Below is a small trained network, with its code and all its weights. Each question gives an input and a class and asks what happens when units are switched off, that is, made to give their printed mean instead of their output.

import numpy as np


def w(rows, s, z=0):
    codes = np.array(rows[::2]) - 128.0
    scale = np.full(codes.shape[1], s)
    scale[-1] = z or s
    return codes * scale


def norm(h):
    return h / np.sqrt((h * h).mean(-1, keepdims=True) + 1e-5)


def f(y):
    return np.maximum(y, 0)


def log_softmax(a):
    a = a - a.max(-1, keepdims=True)
    return a - np.log(np.exp(a).sum(-1, keepdims=True))


def net(x, mask):
    res = np.array(x, float).reshape(1, 7) / 4 @ E
    u = 0
    for l in range(3):
        y = f(norm(res) @ A[l][:, :-1].T + A[l][:, -1])
        res = res + np.where(mask[u : u + 4], y, B[l][:, -1]) @ B[l][:, :-1]
        u += 4
    return log_softmax(norm(res)[-1] @ U[:, :-1].T + U[:, -1])


A, B = {}, {}
E = w([
[92,131,93,135,167,122,135,112,156],'x0',
[127,65,125,252,114,108,69,112,137],'x1',
[76,79,49,120,54,82,188,182,120],'x2',
[205,112,102,115,111,125,152,65,180],'x3',
[128,126,127,126,130,126,129,129,128],'x4',
[86,101,154,98,153,57,163,43,77],'x5',
[179,178,134,163,143,68,183,170,144],'x6',
],0.0023)
A[0] = w([
[159,166,229,130,189,210,116,81,123,3],'0.n1',
[144,143,122,108,116,206,171,184,177,116],'0.n2',
[52,86,205,130,183,123,113,252,56,100],'0.n3',
[114,159,139,69,131,91,161,83,92,19],'0.n4',
],0.0033,0.00042)
B[0] = w([
[53,85,125,113,3,102,212,222,193,251],'0.n1',
[134,61,132,164,233,14,78,95,31,208],'0.n2',
[164,250,67,136,81,123,82,39,108,225],'0.n3',
[166,51,132,208,195,132,108,167,77,195],'0.n4',
],0.0037,0.0024)
A[1] = w([
[41,133,41,173,225,132,171,115,195,10],'1.n1',
[120,99,57,114,65,104,149,158,66,3],'1.n2',
[142,166,253,132,186,162,89,91,157,67],'1.n3',
[177,70,169,144,70,119,125,154,46,136],'1.n4',
],0.0047,0.0019)
B[1] = w([
[190,183,254,108,150,216,98,96,147,200],'1.n1',
[90,131,179,110,120,148,149,158,230,229],'1.n2',
[45,64,40,97,69,104,203,193,181,201],'1.n3',
[141,165,195,123,202,189,103,76,158,252],'1.n4',
],0.0051,0.0023)
A[2] = w([
[156,139,73,2,171,175,180,179,73,31],'2.n1',
[180,112,70,120,144,182,75,221,141,62],'2.n2',
[93,56,78,53,105,217,58,88,112,9],'2.n3',
[230,71,82,87,107,144,151,67,179,15],'2.n4',
],0.0047,0.0014)
B[2] = w([
[139,58,112,254,90,152,45,79,155,248],'2.n1',
[72,75,157,40,173,82,207,2,54,230],'2.n2',
[236,182,112,157,160,63,196,183,136,254],'2.n3',
[20,212,98,116,110,150,74,187,41,251],'2.n4',
],0.0058,0.002)
U = w([
[39,74,122,95,53,134,197,195,236,124],'0',
[50,220,63,125,78,133,73,141,14,137],'1',
[165,31,119,232,104,152,48,79,144,134],'2',
[101,52,170,74,203,90,178,51,38,130],'3',
[180,181,196,106,141,191,111,110,158,167],'4',
[254,170,92,149,142,49,186,179,141,118],'5',
[135,147,140,126,125,140,114,120,142,176],'6',
[177,69,92,41,107,118,67,154,106,2],'7',
],0.0071,0.005)

Each question gives the input, the list of numbers given to net, and the class t.
The units are the neurons (one row each of A and B). Each row of codes is followed by its name. A weight is (code - 128) times the scale printed after its matrix; where a second scale follows, it is the last column's (A, B and U).
mask holds one flag per neuron, layer by layer. A switched-off neuron (its flag False) gives its mean, the last column of its row in B, instead of its output. The means were averaged over made-up inputs and are rounded, as every weight is.
A unit's drop is (log p(t) with every unit on - log p(t) with that unit switched off) / (log p(t) with every unit on - log p(t) with every unit switched off).
The circuit of an input: a set's keep is (log p(t) with only the set's units on - log p(t) with every unit switched off) / (log p(t) with every unit on - log p(t) with every unit switched off). Starting from all 12 units, units are removed one at a time, each time the one whose removal leaves the highest keep (on an exact tie, the one counted first), for as long as the keep stays at least 0.8.
units of the circuit, in order: the units of the circuit, biggest drop first
top k neurons: the k neurons with the biggest drops, biggest first
k most important neurons of layer l: the k neurons of layer l with the biggest drops, biggest first
input [-7,1,-8,6,-4,-5,7], class 0: top 2 neurons => [1.n3, 2.n3]
input [-3,-2,-3,1,2,-3,-6], class 5: units of the circuit, in order => [2.n3]
input [2,3,-5,7,-4,-8,5], class 3: top 2 neurons => [2.n2, 0.n3]
input [0,5,6,7,-6,5,4], class 1: units of the circuit, in order => [2.n4, 0.n1]
input [7,-1,2,-6,7,-6,3], class 4: top 3 neurons => [1.n1, 2.n4, 1.n3]
input [-7,-6,-6,5,3,-7,-3], class 3: units of the circuit, in order => [2.n2, 0.n2]
input [-4,7,-5,-8,-3,-3,-3], class 1: units of the circuit, in order => [0.n3, 2.n1]
input [-6,4,-4,2,1,3,-1], class 4: top 3 neurons => [0.n1, 1.n4, 2.n1]
input [8,-8,-2,-2,-7,0,-3], class 2: 2 most important neurons of layer 1 => [1.n4, 1.n2]
input [6,-7,6,8,-8,2,1], class 1: top 2 neurons => [2.n4, 0.n1]
input [7,3,-6,-2,7,5,-8], class 5: top 2 neurons => [2.n3, 1.n2]
input [5,-8,7,5,2,5,7], class 2: top 3 neurons => [2.n1, 0.n1, 0.n4]
input [-4,-2,-7,8,6,2,-1], class 1: top 2 neurons => [2.n4, 1.n2]
input [7,0,-3,3,1,-3,7], class 4: top 2 neurons => [1.n1, 2.n3]
input [6,-5,-6,-1,4,-5,-1], class 0: top 4 neurons => [1.n3, 0.n4, 1.n4, 0.n3]
input [-4,-5,2,5,-7,-7,5], class 3: top 3 neurons => [2.n2, 0.n2, 0.n3]
input [8,2,7,0,3,-3,-3], class 4: top 3 neurons => [1.n1, 0.n1, 1.n3]
input [-8,7,1,-3,8,-5,-1], class 4: units of the circuit, in order => [1.n4]
input [-4,2,-1,0,3,-1,-5], class 5: 2 most important neurons of layer 1 => [1.n1, 1.n2]
input [-3,-4,-7,1,-1,3,-6], class 0: units of the circuit, in order => [1.n3]
input [-3,-1,1,-6,-5,3,-8], class 5: top 2 neurons => [2.n3, 2.n4]
input [4,-8,-7,-7,0,-4,4], class 2: 2 most important neurons of layer 2 => [2.n1, 2.n4]
input [-8,1,-1,5,8,-1,6], class 4: 2 most important neurons of layer 1 => [1.n4, 1.n3]
input [-4,7,-8,-2,-1,6,-7], class 0: 3 most important neurons of layer 0 => [0.n1, 0.n2, 0.n4]
input [5,3,-2,4,-4,-5,-1], class 3: 2 most important neurons of layer 1 => [1.n4, 1.n2]
